Below are the code and all the weights of a small trained network. Each question names an input and a target symbol and asks about switching units off, where a switched-off unit gives its printed mean instead of its output.

import numpy as np


def w(rows, s, z=0):
    codes = np.array(rows[::2]) - 128.0
    scale = np.full(codes.shape[1], s)
    scale[-1] = z or s
    return codes * scale


def norm(h):
    return h / np.sqrt((h * h).mean(-1, keepdims=True) + 1e-5)


def f(y):
    return y / 2 * (1 + np.tanh(0.7978845608 * (y + 0.044715 * y**3)))


def softmax(a):
    e = np.exp(a - a.max(-1, keepdims=True))
    return e / e.sum(-1, keepdims=True)


def log_softmax(a):
    a = a - a.max(-1, keepdims=True)
    return a - np.log(np.exp(a).sum(-1, keepdims=True))


def net(x, mask):
    ids = ['ΛΣΨβγμξω'.index(c) for c in x.split()]
    T = len(ids)
    res = E[ids] + P[:T]
    q, k, v = (norm(res) @ M[0].T for M in (Q, K, V))
    z = softmax(np.where(np.tri(T) > 0, q @ k.T / 4**0.5, -1e9)) @ v
    res = res + np.where(mask[0], z, O[0][:, -1]) @ O[0][:, :-1]
    y = f(norm(res) @ A[0][:, :-1].T + A[0][:, -1])
    res = res + np.where(mask[1:17], y, B[0][:, -1]) @ B[0][:, :-1]
    return log_softmax(norm(res)[-1] @ U[:, :-1].T + U[:, -1])


Q, K, V, O, A, B = {}, {}, {}, {}, {}, {}
E = w([
[77,115,142,166,200],'Λ',
[113,183,148,16,122],'Σ',
[151,199,119,159,139],'Ψ',
[78,119,147,124,219],'β',
[138,137,62,127,86],'γ',
[126,126,185,4,51],'μ',
[124,158,83,150,138],'ξ',
[62,156,131,161,94],'ω',
],0.023)
P = w([
[224,213,67,255,89],'0',
[124,151,116,91,159],'1',
[101,168,154,84,134],'2',
[197,78,117,233,134],'3',
[124,105,106,101,166],'4',
[106,161,157,89,126],'5',
[211,42,105,194,143],'6',
[141,120,106,98,158],'7',
],0.014)
Q[0] = w([
[128,148,171,146,94],'h1',
[134,91,123,128,97],'h1',
[222,92,124,169,107],'h1',
[45,103,129,8,200],'h1',
],0.012)
K[0] = w([
[170,216,157,142,41],'h1',
[136,139,142,88,115],'h1',
[184,201,209,152,235],'h1',
[48,2,123,118,62],'h1',
],0.0093)
V[0] = w([
[138,64,151,41,132],'h1',
[142,150,223,107,139],'h1',
[163,167,50,143,195],'h1',
[254,140,122,99,147],'h1',
],0.007)
O[0] = w([
[136,52,140,90,189,5],'h1',
[253,137,125,176,155,126],'h1',
[188,95,46,145,238,210],'h1',
[87,31,166,148,120,96],'h1',
],0.0066,0.0015)
A[0] = w([
[169,79,189,248,169,109],'n1',
[169,135,186,46,131,154],'n2',
[186,172,128,125,80,59],'n3',
[96,231,191,153,128,88],'n4',
[111,158,173,69,164,113],'n5',
[135,108,167,234,57,211],'n6',
[217,89,157,77,117,99],'n7',
[246,99,167,122,191,210],'n8',
[185,135,59,110,18,53],'n9',
[147,172,97,16,106,140],'n10',
[119,91,46,160,167,109],'n11',
[168,2,155,107,174,114],'n12',
[175,110,158,202,78,178],'n13',
[92,139,176,162,190,217],'n14',
[140,177,20,137,86,162],'n15',
[162,148,170,204,169,253],'n16',
],0.0099,0.0049)
B[0] = w([
[98,60,91,224,47,177],'n1',
[203,118,116,204,108,222],'n2',
[121,121,166,230,160,142],'n3',
[166,160,69,76,132,172],'n4',
[142,89,148,158,5,186],'n5',
[183,57,48,108,216,176],'n6',
[130,168,63,202,145,170],'n7',
[97,138,16,25,56,194],'n8',
[13,179,166,169,225,181],'n9',
[71,4,69,254,190,254],'n10',
[183,151,227,223,151,183],'n11',
[196,201,78,81,117,160],'n12',
[72,74,42,152,177,159],'n13',
[185,153,132,137,92,205],'n14',
[144,72,248,75,110,239],'n15',
[156,18,105,139,24,215],'n16',
],0.0065,0.0064)
U = w([
[163,171,59,245,127,168],'Λ',
[142,75,29,104,157,5],'Σ',
[252,191,130,98,114,234],'Ψ',
[195,124,101,19,213,102],'β',
[52,107,185,96,166,165],'γ',
[158,96,247,70,51,110],'μ',
[234,145,212,115,183,32],'ξ',
[92,242,125,111,86,183],'ω',
],0.011,0.0029)

Each question gives the input, a string of symbols that net reads in full, and the target symbol t.
The units are the heads (4 rows each of Q, K, V and O) and the neurons (one row each of A and B). Each row of codes is followed by its name. A weight is (code - 128) times the scale printed after its matrix; where a second scale follows, it is the last column's (O, A, B and U).
mask holds one flag per unit, heads first, then neurons. A switched-off unit (its flag False) gives its mean, the last column of its rows in O or B, instead of its output. The means were averaged over made-up inputs and are rounded, as every weight is.
A unit's drop is (log p(t) with every unit on - log p(t) with that unit switched off) / (log p(t) with every unit on - log p(t) with every unit switched off).
The circuit of an input: a set's keep is (log p(t) with only the set's units on - log p(t) with every unit switched off) / (log p(t) with every unit on - log p(t) with every unit switched off). Starting from the 12 units with the biggest drops (on a tie, the unit counted first), units are removed one at a time, each time the one whose removal leaves the highest keep (on an exact tie, the one counted first), for as long as the keep stays at least 0.8.
units of the circuit, in order: the units of the circuit, biggest drop first
unit that matters most: the unit with the biggest drop
top k neurons: the k neurons with the biggest drops, biggest first
drop when u is switched off: that unit's drop, to one decimal
input ξ β ξ Σ, target Λ: units of the circuit, in order : n10
input Λ γ Λ Λ Ψ Λ μ, target Λ: top 2 neurons : n7; n2
input ω ξ Λ, target ω: top 2 neurons : n10; n2
input γ β β Σ ω Σ, target ω: units of the circuit, in order : h1; n10
input μ μ Σ β ω β, target ω: top 2 neurons : n15; n5
input Λ γ γ β ω ξ, target ω: units of the circuit, in order : h1; n6; n15
input Σ Σ Σ, target Σ: top 4 neurons : n10; n15; n11; n2
input Ψ β Λ, target Ψ: top 2 neurons : n14; n10
input β μ γ ξ ξ, target ξ: top 3 neurons : n11; n15; n10
input μ μ β γ γ β ω ω, target ω: top 2 neurons : n10; n16
input μ γ ω μ Σ, target Σ: top 4 neurons : n10; n15; n2; n11
input Σ Σ μ μ Σ Λ, target μ: units of the circuit, in order : n10; h1; n14
input γ μ Σ, target μ: top 2 neurons : n5; n2
input Σ ω β ω μ β, target μ: unit that matters most : n5
input μ μ Λ Σ, target Λ: drop when h1 is switched off : -0.1
input μ μ Σ, target μ: drop when n5 is switched off : 1.1
input ω μ γ γ μ γ, target γ: drop when n15 is switched off : 0.1
